Each row has a name. After each piece below comes the name of the row it's from, unless a question asks for something else. Each question is about the rows just above it.

[156 122 126 156 116] : Vugi
[179 142 130 116 156] : Kigek
[122 156 126 126 218] : sute
which: [156 122 126 156]  Vugi
Which row holds [116 156]?  Kigek
which: [122 156]  sute
After [122 126], its row goes on with  [156 116]
which: [156 122 126]  Vugi

[170  40  78  51 171  66 133 114  85 106  86 106  77  57  84 139 150] -> sani
[170 140  92 143 207 145 143 203 182 186 151  69  88 160 134 157 189] -> zaz
[202 119 102 124 189 161 170 157 148 122 164 108  98 170 179 202 182] -> kuve
[170 167  78  51 171  66 133 114  72 106  86 106  77  57  84 139 150] -> seda
[124 153 124 192 164 224 200 130 117 112 212 103 122 218 194 145 136] -> biv
[211 107  87 124 189 160 190 160 136 160 194  77  81 183 206 205 198] -> Fitum
[124 153 124 192 131 224 200 130 117 133  64 103 122 218 194 145 136] -> sute
[120  69  98  70 181  62  99 145 108 133  63 104  68  77  82  98 156] -> Dufo
[185  89 155  58 182 136 155 177 173 151 162 123 135 135 145 187 162] -> nasum
[ 51 199 127 188 111  98  44 162 158 170  76 112 125 102  52  49  82] -> Kigek
The rest of the row after [133  63]:  [104  68  77  82  98 156]
The rest of the row after [124 189 161]:  [170 157 148 122 164 108  98 170 179 202 182]

[143 140 171 123 134 196] : Dufo
[140 222 131 122 134  91] : Vugi
[222 140 182 179  60 181] : biv
[109  80 171 123 134 197] : nasum
[ 58  48 115 106 121 128] : zaz
[140 171] is in which row?  Dufo
Go on from [122 134] to the end of its row.  [91]
Go on from [109  80 171 123] to the end of its row.  [134 197]
The rest of the row after [115 106 121]:  [128]
The rest of the row after [222 131 122 134]:  [91]
which: [140 222]  Vugi

[ 87 134 117 133] = Fitum
[ 87 134 117 103] = zaz
[150  70 189 155] = Kigek
[ 87 135 107 125] = nes
[ 81 141 245 160] = kuve
which: [ 81 141 245 160]  kuve
The row with [ 70 189 155] is  Kigek
which: [134 117 133]  Fitum

[112 134 121 140 128 160 127 128 139 163  95 142 133 119  62 133 149 161
 142 199 142 140 176 123 138 136 202 105 104 127 138 186 124 105 135 124
  95 175 162 145 103] -> nes
[137 147 174 164 148 140  58 190 101 109  95 127 139 152 106 121  88 114
 159 149  90 132 160 155  79 136 150 128 118 146  54  95 106 140 171 141
 108 118 137 100  43] -> sute
[134 121 140 128 160 127 128 139 162 142 111 114 165 163 121 151 100 132
 172 113 104 111 119 210 108 123 104 148 119 140 114 141 126 110 143 167
  92 118 134  72 110] -> kuve
[112 134 121 140 128 160 127 128 139 163  95 142 133 119  62 133 149 161
 142 199 142 117 180  69 196 148 179 137 180 167  53  95 106 140 171  90
 178 132 145 164 123] -> Dufo
[109  95 127 139 152 105 121  88 114 159 184 125 109  94 196 115 147  99
  79  70 157 136  81  84 111 119  65 115 120  76 168 139 156 147 100 133
 139 124  88 161 196] -> seda
[112 134 121 140 128 160 127 128 139 163  95 142 133 119  62 133 149 161
 142 199 142 117 180  69 196 148 179 137 180 167  53  95 106 140 171  90
 178 132 145 164 123] is in which row?  Dufo
[149 161 142 199 142 117 180  69] is in which row?  Dufo
Go on from [ 53  95 106 140 171] to the end of its row.  [ 90 178 132 145 164 123]
which: [109  95 127 139 152 106 121  88 114 159]  sute

[ 93 193 140  37  90 227 142 139  31  62  81 133  27  43  62  36 143  75
 175  94 162 108 203  91] : Fitum
[210  93 132  26 139  97 199  49 177 230 104 189 151  88  87  32 144  58
 184 219 198 173 208  96] : Kigek
[111 208 210  90 108 123 193  91  35  82  21 170  44 103  86  39 153 230
 185 116  91  25  28 220] : sute
[150 112  93  48 140 149 128 156 117 120  22 178  40 201 104 232  62 138
 209  99 222 235 174 189] : nasum
[193 120 230 152 127 127 172 213 129 202 157  63  32  33  60  58 104  68
  25 201  74 150 109  82] : Vugi
The row with [210  90] is  sute
The rest of the row after [175  94 162 108]:  [203  91]

[175 134 152 184 143 118 205 159 139 131 146 160 176 214 199 130 165 128
 101 160  79] -> seda
[126  90 125 178 115 141 183 150 117 236 102 147 132 194 190 102 198 200
  64 174  87] -> Vugi
[ 84  83 134  40 135 135 176 119 123 130 146  72  99 161  56  34 173 157
  98 144  85] -> kuve
[104 134 170 175 134 152 184 143 116 205  96 125 106 132  96 104 156 159
 100 166  95] -> zaz
[130 102 150 175 134 152 184 143 116 205  96 125 106 132 206 104 156 159
 100 143  85] -> Kigek
[175 134 152 184 143 118 205 159 139 131 146 160 176 214 199 130 165 128
 101 160  79] is in which row?  seda
After [146 160 176 214 199], its row goes on with  [130 165 128 101 160  79]
Where do [130 102 150 175 134 152 184 143 116 205  96 125 106 132 206 104 156 159
 100 143  85] appear?  Kigek
The rest of the row after [130 146]:  [ 72  99 161  56  34 173 157  98 144  85]

[148 143 140 154 103 115 163 139 133 133 135 131 109 123 125 124 142 164
  82] = zaz
[163 163  77 144 121 116 133 108 141 146 157 139 128 129 104 140 115 141
  97] = sute
[106  57 190 148 219 131 109  93 175 110  89 145 191 241 206 104 109  61
 113] = kuve
[103 179 125 111  80 141 126 132  97  86  85 113  85 222 200  80 106  56
 102] = seda
[103  38 193 113 196 129 105  83 141 112  81 111 162 222 200  79 106  56
 121] = Kigek
[141 168  73 112  99 110 117 107 100 149 147 114 100  89  87 132 116 146
 122] = Fitum
[190 148 219 128 109  93 175 110  89 145 191 241  21  69 138  20 196 188
  98] = nes
[130 174 128 160 130 148 143 140 154 103 115 163 139 133 133 136 131 175
  85] = Dufo
[139 171 118 163 146 143 143 138 158 118 133 165 146 138 131 149 141 159
  84] = sani
[128  74 102  32  57  93 107 111  30 169 151  27  44  46  72  89 127  99
 204] = biv
After [222 200  79 106  56], its row goes on with  [121]
The rest of the row after [174 128 160 130]:  [148 143 140 154 103 115 163 139 133 133 136 131 175  85]
[107 100 149] is in which row?  Fitum
which: [190 148 219 131 109  93 175 110  89 145 191 241]  kuve
which: [148 143 140 154 103 115 163 139 133 133 136 131]  Dufo

